Below are the code and all the weights of a small trained network. Each question names an input and a class and asks about switching units off, where a switched-off unit gives its printed mean instead of its output.

import numpy as np


def w(rows, s, z=0):
    codes = np.array(rows[::2]) - 128.0
    scale = np.full(codes.shape[1], s)
    scale[-1] = z or s
    return codes * scale


def norm(h):
    return h / np.sqrt((h * h).mean(-1, keepdims=True) + 1e-5)


def f(y):
    return np.maximum(y, 0)


def log_softmax(a):
    a = a - a.max(-1, keepdims=True)
    return a - np.log(np.exp(a).sum(-1, keepdims=True))


def net(x, mask):
    res = np.array(x, float).reshape(1, 4) / 4 @ E
    u = 0
    for l in range(2):
        y = f(norm(res) @ A[l][:, :-1].T + A[l][:, -1])
        res = res + np.where(mask[u : u + 15], y, B[l][:, -1]) @ B[l][:, :-1]
        u += 15
    return log_softmax(norm(res)[-1] @ U[:, :-1].T + U[:, -1])


A, B = {}, {}
E = w([
[70,107,99],'x0',
[214,159,2],'x1',
[129,144,201],'x2',
[186,37,145],'x3',
],0.0066)
A[0] = w([
[249,136,40,11],'0.n0',
[144,50,105,100],'0.n1',
[169,147,139,76],'0.n2',
[108,134,88,117],'0.n3',
[77,158,159,49],'0.n4',
[127,250,178,10],'0.n5',
[43,71,61,118],'0.n6',
[83,57,50,155],'0.n7',
[156,139,199,102],'0.n8',
[34,178,120,3],'0.n9',
[254,188,98,49],'0.n10',
[125,213,143,96],'0.n11',
[132,195,111,53],'0.n12',
[57,77,146,160],'0.n13',
[126,235,172,17],'0.n14',
],0.011,0.0024)
B[0] = w([
[228,118,186,254],'0.n0',
[176,85,171,176],'0.n1',
[90,146,79,145],'0.n2',
[119,109,127,163],'0.n3',
[191,134,197,175],'0.n4',
[45,218,107,189],'0.n5',
[4,71,56,198],'0.n6',
[48,56,101,206],'0.n7',
[178,97,200,176],'0.n8',
[133,142,136,189],'0.n9',
[212,112,30,226],'0.n10',
[71,180,122,177],'0.n11',
[96,96,165,164],'0.n12',
[222,62,146,207],'0.n13',
[62,211,102,181],'0.n14',
],0.014,0.0062)
A[1] = w([
[68,249,133,4],'1.n0',
[98,96,163,126],'1.n1',
[93,136,146,127],'1.n2',
[89,89,91,113],'1.n3',
[124,126,132,79],'1.n4',
[135,133,58,117],'1.n5',
[125,129,127,71],'1.n6',
[139,177,107,73],'1.n7',
[136,97,151,30],'1.n8',
[101,165,72,82],'1.n9',
[82,218,132,50],'1.n10',
[147,117,118,110],'1.n11',
[198,67,67,135],'1.n12',
[69,67,99,29],'1.n13',
[123,78,164,104],'1.n14',
],0.019,0.0024)
B[1] = w([
[170,216,217,200],'1.n0',
[112,94,125,164],'1.n1',
[171,113,96,151],'1.n2',
[88,172,92,169],'1.n3',
[133,131,134,128],'1.n4',
[146,189,180,168],'1.n5',
[135,130,130,128],'1.n6',
[106,60,138,149],'1.n7',
[142,104,156,151],'1.n8',
[101,143,205,157],'1.n9',
[156,190,185,183],'1.n10',
[144,137,108,151],'1.n11',
[172,191,4,244],'1.n12',
[56,148,123,178],'1.n13',
[115,58,161,174],'1.n14',
],0.025,0.012)
U = w([
[43,179,104,53],'0',
[136,22,206,139],'1',
[146,132,89,254],'2',
[30,67,65,128],'3',
[163,224,217,145],'4',
[224,200,9,135],'5',
[199,52,110,47],'6',
],0.016,0.0098)

Each question gives the input, the list of numbers given to net, and the class t.
The units are the neurons (one row each of A and B). Each row of codes is followed by its name. A weight is (code - 128) times the scale printed after its matrix; where a second scale follows, it is the last column's (A, B and U).
mask holds one flag per neuron, layer by layer. A switched-off neuron (its flag False) gives its mean, the last column of its row in B, instead of its output. The means were averaged over made-up inputs and are rounded, as every weight is.
A unit's drop is (log p(t) with every unit on - log p(t) with that unit switched off) / (log p(t) with every unit on - log p(t) with every unit switched off).
unit that matters most: the unit with the biggest drop
top k neurons: the k neurons with the biggest drops, biggest first
top k neurons in layer l: the k neurons of layer l with the biggest drops, biggest first
drop of u: that unit's drop, to one decimal
input [2,-3,2,4], class 1: top 2 neurons	[0.n10; 1.n14]
input [7,6,-5,-4], class 0: top 3 neurons in layer 0	[0.n6; 0.n13; 0.n7]
input [3,2,-8,2], class 3: top 2 neurons	[0.n7; 0.n6]
input [2,-7,-3,0], class 3: top 2 neurons in layer 1	[1.n0; 1.n10]
input [5,2,3,8], class 2: top neuron in layer 0	[0.n10]
input [-6,-5,5,1], class 1: top 3 neurons	[1.n12; 0.n8; 1.n0]
input [0,-6,-5,7], class 3: top 2 neurons in layer 0	[0.n0; 0.n10]
input [8,-3,2,-5], class 0: top 4 neurons in layer 1	[1.n13; 1.n3; 1.n5; 1.n1]
input [8,5,-1,7], class 2: top 3 neurons in layer 0	[0.n7; 0.n6; 0.n10]
input [-4,-6,-8,1], class 6: top 2 neurons	[0.n13; 0.n10]
input [1,-2,6,4], class 1: top 2 neurons	[0.n10; 1.n12]
input [1,1,-1,-5], class 4: drop of 0.n1	0.0
input [5,-8,0,4], class 1: drop of 0.n10	0.2
input [3,-4,2,0], class 1: drop of 1.n12	0.1
input [-3,-3,7,2], class 1: unit that matters most	1.n12
